Here is a tiny trained network, its code and every weight. The questions are about switching its units off for an input and a class, where a switched-off unit gives its printed mean instead of its output.

import numpy as np


def w(rows, s, z=0):
    codes = np.array(rows[::2]) - 128.0
    scale = np.full(codes.shape[1], s)
    scale[-1] = z or s
    return codes * scale


def f(y):
    return np.maximum(y, 0)


def log_softmax(a):
    a = a - a.max(-1, keepdims=True)
    return a - np.log(np.exp(a).sum(-1, keepdims=True))


def net(x, mask):
    res = np.array(x, float).reshape(1, 4) / 4 @ E
    y = f(res @ A[0][:, :-1].T + A[0][:, -1])
    res = res + np.where(mask, y, B[0][:, -1]) @ B[0][:, :-1]
    return log_softmax(res[-1] @ U[:, :-1].T + U[:, -1])


A, B = {}, {}
E = w([
[227,2,135],'x0',
[15,66,55],'x1',
[44,69,250],'x2',
[129,126,128],'x3',
],0.0073)
A[0] = w([
[210,33,95,54],'n1',
[85,65,74,13],'n2',
[109,114,68,120],'n3',
[78,250,116,13],'n4',
[71,118,98,83],'n5',
[49,46,147,85],'n6',
[103,101,23,107],'n7',
[59,71,106,44],'n8',
[161,94,104,98],'n9',
[182,167,151,9],'n10',
[188,93,14,129],'n11',
[144,135,137,84],'n12',
[88,139,125,28],'n13',
[82,99,92,40],'n14',
[102,104,189,7],'n15',
[150,163,209,74],'n16',
[218,200,142,48],'n17',
[51,129,193,131],'n18',
[143,139,94,72],'n19',
[83,213,126,37],'n20',
[128,155,44,99],'n21',
[177,173,153,74],'n22',
[152,158,154,55],'n23',
[161,121,79,75],'n24',
[164,31,165,38],'n25',
[129,38,232,156],'n26',
[161,155,54,11],'n27',
[179,198,90,141],'n28',
[143,136,96,66],'n29',
[109,52,183,118],'n30',
[185,45,80,2],'n31',
],0.014,0.0059)
B[0] = w([
[71,119,129,223],'n1',
[155,104,177,167],'n2',
[165,111,141,175],'n3',
[89,104,136,201],'n4',
[155,100,167,174],'n5',
[143,137,124,209],'n6',
[164,121,150,205],'n7',
[156,111,165,180],'n8',
[82,135,110,166],'n9',
[131,100,177,158],'n10',
[135,174,137,240],'n11',
[132,122,131,135],'n12',
[116,108,150,144],'n13',
[152,104,166,159],'n14',
[117,168,250,160],'n15',
[150,85,152,180],'n16',
[141,115,131,204],'n17',
[149,176,111,220],'n18',
[116,137,198,148],'n19',
[82,97,139,181],'n20',
[129,157,137,193],'n21',
[159,90,145,171],'n22',
[138,100,162,145],'n23',
[146,159,169,165],'n24',
[69,123,121,198],'n25',
[140,159,121,254],'n26',
[108,142,216,173],'n27',
[121,147,117,212],'n28',
[121,140,175,144],'n29',
[134,171,139,206],'n30',
[93,113,133,186],'n31',
],0.013,0.0097)
U = w([
[154,157,92,250],'0',
[151,234,122,30],'1',
[44,91,108,72],'2',
[219,62,133,66],'3',
[182,182,3,167],'4',
],0.014,0.015)

Each question gives the input, the list of numbers given to net, and the class t.
The units are the neurons (one row each of A and B). Each row of codes is followed by its name. A weight is (code - 128) times the scale printed after its matrix; where a second scale follows, it is the last column's (A, B and U).
mask holds one flag per neuron, in row order. A switched-off neuron (its flag False) gives its mean, the last column of its row in B, instead of its output. The means were averaged over made-up inputs and are rounded, as every weight is.
A unit's drop is (log p(t) with every unit on - log p(t) with that unit switched off) / (log p(t) with every unit on - log p(t) with every unit switched off).
The circuit of an input: a set's keep is (log p(t) with only the set's units on - log p(t) with every unit switched off) / (log p(t) with every unit on - log p(t) with every unit switched off). Starting from the 12 units with the biggest drops (on a tie, the unit counted first), units are removed one at a time, each time the one whose removal leaves the highest keep (on an exact tie, the one counted first), for as long as the keep stays at least 0.8.
units of the circuit, in order: the units of the circuit, biggest drop first
unit that matters most: the unit with the biggest drop
k most important neurons: the k neurons with the biggest drops, biggest first
drop when u is switched off: that unit's drop, to one decimal
input [-6,2,-1,4], class 2: units of the circuit, in order -> (n4 n20)
input [6,-2,-1,0], class 2: units of the circuit, in order -> (n1 n25)
input [1,-5,8,-3], class 1: units of the circuit, in order -> (n15 n26)
input [8,-7,-7,-5], class 2: units of the circuit, in order -> (n1 n31)
input [1,5,-4,0], class 3: units of the circuit, in order -> (n7 n3)
input [8,-3,8,-7], class 1: units of the circuit, in order -> (n26 n30)
input [8,2,0,0], class 2: units of the circuit, in order -> (n1)
input [1,-2,-8,1], class 1: units of the circuit, in order -> (n11 n27)
input [-8,-4,-6,4], class 2: 2 most important neurons -> (n4 n20)
input [7,-1,1,6], class 2: units of the circuit, in order -> (n1 n25)
input [-8,-6,-6,-3], class 2: units of the circuit, in order -> (n4 n20)
input [-1,3,6,-3], class 1: units of the circuit, in order -> (n18 n30)
input [7,-5,4,-6], class 2: units of the circuit, in order -> (n25 n1)
input [8,-1,5,1], class 2: units of the circuit, in order -> (n25)
input [3,8,-7,7], class 3: 3 most important neurons -> (n7 n2 n3)
input [5,8,-2,-2], class 3: 2 most important neurons -> (n2 n7)
input [8,3,-4,6], class 2: 2 most important neurons -> (n1 n31)
input [0,2,-7,3], class 1: 2 most important neurons -> (n11 n27)
input [-3,-1,7,-2], class 1: 2 most important neurons -> (n18 n15)
input [-5,5,7,-7], class 0: unit that matters most -> n11
input [-3,-8,4,-7], class 3: drop when n16 is switched off -> 0.2
input [-7,1,3,6], class 2: drop when n20 is switched off -> 0.4
input [8,-7,-4,1], class 2: drop when n1 is switched off -> 0.4
input [3,3,7,3], class 1: drop when n30 is switched off -> 0.1
